[146  81 144 173 138 122 155  92 128] : guk
[174  81 128  99 157  96 140 155 143] : sudi
[146 178 144 173 138 122 155  92 128] : Vadu
asked: [146 178 144 173 138 122 155  92 128] => Vadu
succ: [174] => [81]

[133 147 148 139 120 145 133 128 155 128 110 120 133 144 126 110 142 148
 126 124 116 156 144 151 114 128 127 103 133 140 131 107 119 121 139 127
 153 106 136  87 125 126 133 131]  putiz
[122 137 153 143 124 155 123 132 150 128 113 127 121 132 115 126 136 161
 135 119 124 159 130 139 116 123 141  98 131 132 126 113 109 132 142 135
 141 134 136 100 118 135 134 145]  Mepir
[122 138 152 144 125 159 124 133 150 130 116 123 122 134 118 123 136 163
 134 125 123 159 130 140 118 123 139  98 131 134 127 109 110 133 144 140
 155  98 152  93 117 112 128 118]  bam
[122 137 153 143 124 155 123 132 150 128 113 127 121 132 115 126 136 161
 135 119 124 159 130 139 116 123 141  98 131 132 126 113 109 132 142 142
 153 102 154  96 115 110 128 118]  reb
[159 154 140 126 115 101 131 121 162 116  92 121 141 153 131  90 153 111
 115  99 104 154 170 163 105 137 110 111 136 140 137 114 130  99 120 122
 143 137 119  89 128 148 139 156]  vogug
[129 142 150 141 122 149 128 131 152 128 111 123 127 139 122 117 140 154
 130 123 120 157 138 145 115 125 133 101 132 136 129 110 113 126 140 134
 154 104 144  91 121 119 131 125]  bobuk
[128 132 155 137 123 138 112 132 151 121 103 135 118 127 108 129 137 149
 135  97 125 163 131 132 110 126 147 100 132 125 125 123 106 130 124 152
 145 117 160 108 107 111 127 122]  fopo
[137 146 147 136 120 138 128 128 155 125 107 122 130 142 124 111 142 143
 126 116 115 157 145 149 113 129 128 103 133 138 131 110 117 120 135 131
 151 112 139  90 122 127 132 133]  nito
succ: [97] => [125]
asked: [137 146 147 136 120 138 128 128 155 125 107 122 130 142 124 111 142 143
 126 116 115 157 145 149 113 129 128 103 133 138 131 110 117 120 135 131
 151 112 139  90 122 127 132 133] => nito

[152 137 115 126 126]  lano
[132 148 141 111 126]  riza
[143 119 157  93 141]  fik
[138 139  94 125 134]  zate
[161 149 164 147 167]  Dorer
[135 133 129 111 141]  selus
[ 98 133 167 115 118]  fepar
[106  99 108 108 141]  pituk
[127 143 123  89 146]  Rol
[ 99  92 105 157 140]  kupen
succ: [132] => [148]
asked: [127 143 123  89 146] => Rol

[ 95 152  97 111] : temo
[157 152 146 101] : kapa
[161 141  94 102] : susaz
[161 141  94 168] : ked
succ: [97] => [111]
asked: [ 95 152  97 111] => temo

[121  90  89 123 127]  fomip
[133 119 129 128 126]  deman
[133 120 128 127 129]  Lekol
succ: [119] => [129]
asked: [133 119 129 128 126] => deman
succ: [89] => [123]
succ: [90] => [89]
succ: [123] => [127]

[139 145 144 120 101 158  98 119 110 133 139 101 117 117] -> Lig
[146 156 150 130  88 148 110 136 120 126 134 120 141 156] -> Leku
[102 145 115 125 114 102 135 143 144 105 128 139 153 164] -> mupur
[139 145 144 120 101 110  98 119 134 133 139 102 117 117] -> Popa
[103 103 101 124 162 111 132 121 135 138 123 135 111  93] -> Zifor
[ 94 130 111 109 135 109 139 120 135  95 135 111 131 128] -> nov
[143 151 147 128  98 142 121 132 122 117 134 118 141 155] -> Rud
[157 128 142 144 119 145 117 136 122 156 122 143 127 130] -> rer
[112 105 107 130 161 107 142 127 139 135 120 144 121 109] -> niki
asked: [143 151 147 128  98 142 121 132 122 117 134 118 141 155] => Rud
asked: [102 145 115 125 114 102 135 143 144 105 128 139 153 164] => mupur

[129 138 137 140 103 145 124 123 138 119 127 119 103 127 133 130 117 155
  82 146 128 121 123 129] : liguz
[110 152 128 114 133 136 138 126 127 140 121 133 147 129 121 123 132 134
 132 122 131 143 130 131] : tok
[110 152 128 114 133 136 138  96 127 140 121 133 147 129 121 123 123 127
 123 130 136 118 127 123] : gif
[126 114 136 116 128 122 122 134 148 119 138 141 129 130 118 156 123 126
 113 117 136 124 144 144] : feza
[149 134 148 133  95  95 122 138 117  98 132 131 126 131 129 120 138 121
 102 117 130  95 134 122] : vako
[136 127 154 128  99  82 124 131 118 100 130 137 132 125 133 126 140 113
 151 105 141  96 139 111] : Kel
[129 124 134 107 114 140 135 163 161 125 119  95 118 131 108 147  99 129
 155 152 109  98 139 154] : tezog
[ 86 127 152 131 125 131 125 109 153 138 120 126 113  78 141 150 116 152
 118 140 145 137 125 116] : luru
[ 86 127 152 131 125 131 133 109 153 138 120 126 113 129 143 154 120 145
 106 130 152 138 128 109] : suvas
succ: [108] => [147]
asked: [129 138 137 140 103 145 124 123 138 119 127 119 103 127 133 130 117 155
  82 146 128 121 123 129] => liguz
asked: [110 152 128 114 133 136 138  96 127 140 121 133 147 129 121 123 123 127
 123 130 136 118 127 123] => gif
asked: [136 127 154 128  99  82 124 131 118 100 130 137 132 125 133 126 140 113
 151 105 141  96 139 111] => Kel
asked: [126 114 136 116 128 122 122 134 148 119 138 141 129 130 118 156 123 126
 113 117 136 124 144 144] => feza

[115 105 133 135 131 132 107 139 123 119 161 109 119  87  88 120 106 130
 136 149 142 100 161] : vop
[117 106 134 135 124 137  95 133 124 140 144 109 118 104  90 109 124 119
 149 124 130  78 146] : daf
[122 112 142 129 108 146  95 118 130 154 116 117 118 128 117 119 147 120
 143  93 108  92 113] : Zubag
[129 116 145 123 101 147 106 113 137 149 107 122 122 135 135 137 146 128
 124  94 101 121  97] : Bir
[125 114 144 126 103 147 100 114 133 153 109 120 120 133 127 127 149 123
 135  91 103 107 104] : fere
[120 110 139 132  96 143  92 122 128 152 124 114 118 122 107 112 142 117
 149 100 114  82 125] : vuka
[112 108 137 132 129 131 136 137 123 100 164 113 120  79 101 141 100 146
 118 160 144 140 161] : talo
[118 108 136 134 119 140  92 128 125 147 134 112 117 113  97 108 134 117
 151 111 122  77 136] : Bibul
[109 112 141 130 126 132 132 133 122  93 159 117 119  81 112 152 102 153
 111 159 141 162 156] : totip
[115 105 133 136 128 134 100 137 123 130 153 108 119  94  87 113 114 124
 144 137 137  85 155] : lata
[113 106 135 134 131 130 115 139 123 109 164 110 120  81  92 130 101 138
 126 157 145 118 163] : lunil
succ: [79] => [101]
asked: [113 106 135 134 131 130 115 139 123 109 164 110 120  81  92 130 101 138
 126 157 145 118 163] => lunil
succ: [96] => [143]
asked: [129 116 145 123 101 147 106 113 137 149 107 122 122 135 135 137 146 128
 124  94 101 121  97] => Bir
asked: [117 106 134 135 124 137  95 133 124 140 144 109 118 104  90 109 124 119
 149 124 130  78 146] => daf

[168 147  95 117  94] -> Rakat
[125 124 130 124 137] -> vem
[129 135 122 134 125] -> vuras
[130 127 128 125 127] -> lituf
[128 124 131 118 130] -> mif
succ: [168] => [147]
succ: [129] => [135]

[176 128 160 120] -> tep
[139 140 120 129] -> duzod
[177 128 160 136] -> tuv
[143 165 120 121] -> kiraf
[139 140 120 136] -> rafi
[135 121 140 145] -> Govi
[141 128 124 113] -> zeda
[135 121 117 179] -> bogun
succ: [176] => [128]
asked: [139 140 120 136] => rafi
succ: [143] => [165]
succ: [141] => [128]

[125 154 134 118] : Kebun
[126 154 119 118] : dob
[122 155 121 118] : fifid
[126 154  96 104] : teso
succ: [122] => [155]
asked: [126 154  96 104] => teso
succ: [119] => [118]
succ: [96] => [104]

[ 86  94 151 144  87 126] -> dom
[ 81 141 168 149 125 135] -> Fuma
[ 81 141 168 167 120 148] -> dut
[140  97 129 121 135 134] -> sokat
[ 82 125 140 141 155 101] -> Puz
succ: [82] => [125]
succ: [144] => [87]
succ: [97] => [129]
asked: [ 81 141 168 167 120 148] => dut
asked: [ 81 141 168 149 125 135] => Fuma
succ: [121] => [135]

[ 77  79  93 158 153 116 158 131] : zuso
[159 160  78 158 118 160 173  88] : viko
[159 160  78 144 118 101 178 126] : ped
[159 160  78 144 118  78 173  88] : kivi
asked: [ 77  79  93 158 153 116 158 131] => zuso
succ: [101] => [178]
asked: [159 160  78 144 118  78 173  88] => kivi
asked: [159 160  78 144 118 101 178 126] => ped
succ: [116] => [158]

[145 123 136 133] : kupaf
[134 125 140 132] : gufep
[136 126 151 155] : tir
[130 141 113 114] : Sovu
[134 156 133 132] : zelan
[ 85 130 120 133] : gor
succ: [141] => [113]
succ: [151] => [155]
succ: [125] => [140]

[128 122 126 130 119 134 120 115 148 144 140 110 116 120 135 116 104 130
 117 112 133] -> Resog
[132 127 131 127 150 138 128 136 108 114 141 136 137 133 126 119 121 139
 138 133 130] -> tul
[146  86  96 136 168 120 132 121 151  90 133 109 109 146 130 127 169 121
 179 131 138] -> Zigad
[117 116 150 140 149 139 140 108 120 125 137 126 131 140 132 107 130 142
 138 131 112] -> Tenad
succ: [151] => [90]
succ: [86] => [96]
succ: [96] => [136]
succ: [122] => [126]
succ: [134] => [120]
succ: [142] => [138]
succ: [135] => [116]

[136 133  99 103 130 125 125  97 103 140 102 104 120 103 129 115 100 149
 134 128 125 127 101]  Duzib
[136 115  99 103 130 125 125  97 103 140 102 104 120 103 134 115 100 149
 134 128 125 127 101]  nop
[125 145 138 149 135 150  89 137 129 117 145 148  84 128 118 147 116 148
 125 104 152 141 132]  fil
[109 154 174 133 121 122 126 132 170 104 140 134 131 171 114 155 135 126
 113 124 120 121 173]  Tav
succ: [124] => [120]
succ: [89] => [137]

[136 153 137 133 125 149 124 163 120 159 123 119 147 141] -> sos
[132 125 157 123 136 154 115 158 119 166 128 119 126 149] -> bida
[147 142 137 131 132 103 150  86 113 118 133 121 128 114] -> voro
[136 157 135 133 124 148 124 164 120 156 123 119 150 140] -> Mafi
[120 123 132 148 131 126 107  89 149 116 124 122 122 101] -> tumat
[134 135 148 129 132 154 120 161 103 168 125 119 134 148] -> lepo
[104 155 114  86 118 108 121 118 121 130 125 152 131 129] -> gon
[149 120 163 116 157 150 108 157 124 152 135 120 121 145] -> Vibol
[134 135 148 129 131 154 120 161 118 168 125 119 134 148] -> teb
[136 169 129 132 122 143 124 164 123 147 123 121 158 135] -> Sar
succ: [169] => [129]
succ: [113] => [118]
succ: [104] => [155]
asked: [134 135 148 129 131 154 120 161 118 168 125 119 134 148] => teb
asked: [147 142 137 131 132 103 150  86 113 118 133 121 128 114] => voro

[145 120 152 134 158 149 117 131 135 152 143 153 138 124]  fer
[126 146 139 138 123 128 141 141 134 117 126 136 131 145]  Vake
[153 134  84 151  85 161 139 166 127 135 141  81 161 131]  zir
[127  88  84 140 114 130 170 147 120 143 137  79 133  89]  mimav
[ 99 155 144 136 134  99 122 124 160 107 110 135 107 152]  Tese
succ: [155] => [144]
succ: [151] => [85]

[169 170 127 129 127 170 129 170]  pora
[169 170 125 126 127 170 171 170]  mirog
[130 129 127 131 130 174 132 128]  balad
[127 168 172 169 170 126 171 126]  tad
[169 170 126 128 171 170 127 126]  kugo
succ: [174] => [132]
asked: [169 170 126 128 171 170 127 126] => kugo
succ: [168] => [172]
asked: [130 129 127 131 130 174 132 128] => balad
succ: [131] => [130]

[133 110 132 111 134 113 141 134] = kubom
[130 124 130 125 131 126 145 130] = bufa
[116 178 118 168 118 165 124 115] = Nok
[142 125 142 127 141 122 124 142] = foto
[115 112 115 111 117 131 133 117] = Gofi
[154 138 153 133 152 123 113 155] = babav
[113 142 115 144 115 139 140 113] = Nugo
[136 117 136 123 135 131 110 139] = tizo
[120 154 122 148 122 145 139 119] = poti
asked: [136 117 136 123 135 131 110 139] => tizo
succ: [168] => [118]
succ: [140] => [113]
succ: [152] => [123]
asked: [116 178 118 168 118 165 124 115] => Nok
succ: [144] => [115]

[168  93 165  97 124 121 164 138 114 152 114 134  86 109 100 119] = Vipeg
[109 112 169  87  96 126 138 128 123 167 121 147 151 146 162 151] = bome
[112 105 126 116 112 149 124 127  97 154 163 146 118 151 113 169] = zokat
[128  96 135 169 131 105 107 107 102 116 166 125 135 142 108 111] = Vez
succ: [152] => [114]
succ: [86] => [109]
succ: [87] => [96]
succ: [165] => [97]
succ: [127] => [97]

[129 119 147 123] : dez
[136 137 165 105] : Ralaz
[141 135 138 117] : sabe
[129 116 135 127] : pudi
[128 118 133 130] : zepoz
[126 120 139 122] : solun
succ: [165] => [105]
succ: [116] => [135]

